Below are the code and all the weights of a small trained network. Each question names an input and a class and asks about switching units off, where a switched-off unit gives its printed mean instead of its output.

import numpy as np


def w(rows, s, z=0):
    codes = np.array(rows[::2]) - 128.0
    scale = np.full(codes.shape[1], s)
    scale[-1] = z or s
    return codes * scale


def norm(h):
    return h / np.sqrt((h * h).mean(-1, keepdims=True) + 1e-5)


def f(y):
    return np.maximum(y, 0)


def log_softmax(a):
    a = a - a.max(-1, keepdims=True)
    return a - np.log(np.exp(a).sum(-1, keepdims=True))


def net(x, mask):
    res = np.array(x, float).reshape(1, 8) / 4 @ E
    u = 0
    for l in range(2):
        y = f(norm(res) @ A[l][:, :-1].T + A[l][:, -1])
        res = res + np.where(mask[u : u + 11], y, B[l][:, -1]) @ B[l][:, :-1]
        u += 11
    return log_softmax(norm(res)[-1] @ U[:, :-1].T + U[:, -1])


A, B = {}, {}
E = w([
[151,182,168,159,180,115,175,82,99,165,53,69],'x0',
[129,168,136,126,73,31,214,178,83,102,132,38],'x1',
[102,43,144,165,159,158,161,170,222,89,196,184],'x2',
[32,131,61,132,9,87,102,157,119,91,80,130],'x3',
[43,172,202,236,181,193,88,146,206,76,68,142],'x4',
[142,220,138,146,199,163,76,161,104,129,168,146],'x5',
[115,154,36,63,93,79,128,210,129,45,188,165],'x6',
[164,127,116,124,146,169,31,111,83,144,191,170],'x7',
],0.013)
A[0] = w([
[134,117,178,170,189,180,86,104,113,150,141,193,40],'L0N0',
[130,195,158,97,139,127,112,109,36,166,88,65,13],'L0N1',
[128,139,144,115,167,115,130,119,43,109,86,41,40],'L0N2',
[201,177,110,110,207,131,126,142,164,123,243,153,16],'L0N3',
[178,155,71,55,122,106,118,149,145,103,237,139,128],'L0N4',
[158,145,40,65,35,78,95,156,47,113,210,153,13],'L0N5',
[149,97,164,113,114,129,162,135,125,122,112,91,32],'L0N6',
[185,254,153,124,133,101,138,75,48,166,67,88,16],'L0N7',
[118,78,164,131,111,108,179,81,104,158,93,167,118],'L0N8',
[114,53,60,67,110,160,110,47,116,181,99,200,2],'L0N9',
[178,60,185,121,117,53,247,90,127,149,91,76,34],'L0N10',
],0.011,0.0086)
B[0] = w([
[92,125,167,140,112,189,77,147,134,126,160,126,217],'L0N0',
[120,157,104,121,179,110,118,100,108,133,62,76,210],'L0N1',
[126,154,143,120,141,114,112,116,144,122,113,82,189],'L0N2',
[154,140,188,96,172,167,226,139,79,91,90,175,195],'L0N3',
[161,107,146,77,144,91,160,157,60,95,147,187,254],'L0N4',
[18,82,49,163,132,113,60,142,58,153,162,139,249],'L0N5',
[141,123,141,151,142,93,129,125,166,144,148,128,143],'L0N6',
[163,204,106,104,177,137,66,89,42,199,21,53,253],'L0N7',
[179,154,98,93,151,137,139,111,179,104,184,98,195],'L0N8',
[198,94,101,72,44,151,82,86,160,121,48,138,191],'L0N9',
[92,50,149,135,123,126,172,158,181,151,167,10,246],'L0N10',
],0.011,0.0081)
A[1] = w([
[9,247,112,169,54,60,179,202,217,36,16,144,40],'L1N0',
[162,160,211,255,190,229,29,102,187,137,211,167,6],'L1N1',
[213,124,73,116,86,63,114,44,195,144,78,208,3],'L1N2',
[133,148,23,157,45,34,85,196,64,136,211,163,3],'L1N3',
[160,192,103,83,149,132,189,140,126,192,193,184,67],'L1N4',
[160,167,142,175,203,180,106,102,136,138,120,250,34],'L1N5',
[182,249,145,193,128,84,125,94,78,178,95,65,34],'L1N6',
[107,118,186,129,188,206,97,94,157,137,225,192,70],'L1N7',
[149,142,108,116,165,100,116,119,152,95,124,119,13],'L1N8',
[82,131,186,140,111,179,94,136,135,79,82,125,96],'L1N9',
[40,150,141,159,117,73,157,146,179,126,94,109,97],'L1N10',
],0.0082,0.0051)
B[1] = w([
[194,170,77,199,155,82,142,80,140,53,76,194,216],'L1N0',
[4,134,190,115,87,158,80,146,146,187,121,132,253],'L1N1',
[174,138,118,119,78,150,100,126,141,145,130,130,151],'L1N2',
[32,118,82,144,156,97,117,92,118,155,166,139,223],'L1N3',
[143,131,133,181,150,126,140,133,107,108,137,147,152],'L1N4',
[130,102,185,155,105,118,154,115,152,123,147,137,198],'L1N5',
[172,144,125,126,187,133,110,130,74,127,82,107,244],'L1N6',
[123,169,193,129,124,161,109,173,147,125,121,112,223],'L1N7',
[155,114,124,139,139,126,152,131,130,145,123,142,128],'L1N8',
[103,174,120,144,79,108,140,109,139,177,116,156,194],'L1N9',
[185,206,100,153,120,104,131,143,142,128,178,125,181],'L1N10',
],0.012,0.0069)
U = w([
[129,92,140,143,101,92,242,130,209,153,159,4,124],'0',
[60,152,210,138,112,216,92,126,178,168,114,148,115],'1',
[137,190,83,192,111,93,157,111,172,65,71,177,76],'2',
[208,68,73,51,46,177,71,62,173,146,91,136,3],'3',
[153,206,116,113,184,119,116,93,55,187,40,20,255],'4',
[188,131,177,75,192,167,186,192,74,83,187,195,67],'5',
[41,94,26,84,104,71,114,140,37,127,187,163,197],'6',
],0.017,0.0023)

Each question gives the input, the list of numbers given to net, and the class t.
The units are the neurons (one row each of A and B). Each row of codes is followed by its name. A weight is (code - 128) times the scale printed after its matrix; where a second scale follows, it is the last column's (A, B and U).
mask holds one flag per neuron, layer by layer. A switched-off neuron (its flag False) gives its mean, the last column of its row in B, instead of its output. The means were averaged over made-up inputs and are rounded, as every weight is.
A unit's drop is (log p(t) with every unit on - log p(t) with that unit switched off) / (log p(t) with every unit on - log p(t) with every unit switched off).
The circuit of an input: a set's keep is (log p(t) with only the set's units on - log p(t) with every unit switched off) / (log p(t) with every unit on - log p(t) with every unit switched off). Starting from the 12 units with the biggest drops (on a tie, the unit counted first), units are removed one at a time, each time the one whose removal leaves the highest keep (on an exact tie, the one counted first), for as long as the keep stays at least 0.8.
circuit, biggest first: the units of the circuit, biggest drop first
k most important neurons: the k neurons with the biggest drops, biggest first
k most important neurons of layer l: the k neurons of layer l with the biggest drops, biggest first
drop when u is switched off: that unit's drop, to one decimal
input [-5,4,3,1,2,3,3,-6], class 2: most important neuron => L1N0
input [2,6,5,8,-1,8,-4,2], class 2: 2 most important neurons => L1N0, L0N7
input [-6,-5,-6,8,8,-7,0,8], class 3: circuit, biggest first => L0N9, L1N1
input [0,-3,-6,5,-6,6,0,3], class 6: 2 most important neurons of layer 0 => L0N5, L0N4
input [8,5,-4,5,-5,-4,8,-5], class 6: 2 most important neurons => L0N5, L1N3
input [-2,4,6,8,-2,1,-3,-3], class 2: 2 most important neurons => L1N0, L0N4
input [6,-8,0,8,-6,6,1,4], class 6: 2 most important neurons => L0N5, L1N3
input [4,-6,6,-2,-7,-4,-5,-3], class 0: 2 most important neurons => L0N10, L0N7
input [0,-1,0,-6,-3,8,-3,8], class 5: 2 most important neurons => L0N3, L0N4
input [-2,3,-2,-6,-3,-2,1,6], class 5: 2 most important neurons => L0N3, L0N4
input [6,-2,2,8,-1,5,4,-4], class 2: drop when L1N0 is switched off => 0.8
input [-5,3,1,0,4,-6,1,-4], class 2: drop when L1N0 is switched off => 1.3
input [3,4,6,-1,-6,-1,-5,8], class 0: drop when L1N6 is switched off => 0.1
input [-1,6,1,8,3,6,1,-3], class 2: circuit, biggest first => L1N0
input [-1,-5,-5,-8,-8,0,1,0], class 5: drop when L1N5 is switched off => 0.0
input [6,-4,1,4,3,3,-3,-7], class 2: 2 most important neurons => L1N0, L0N7
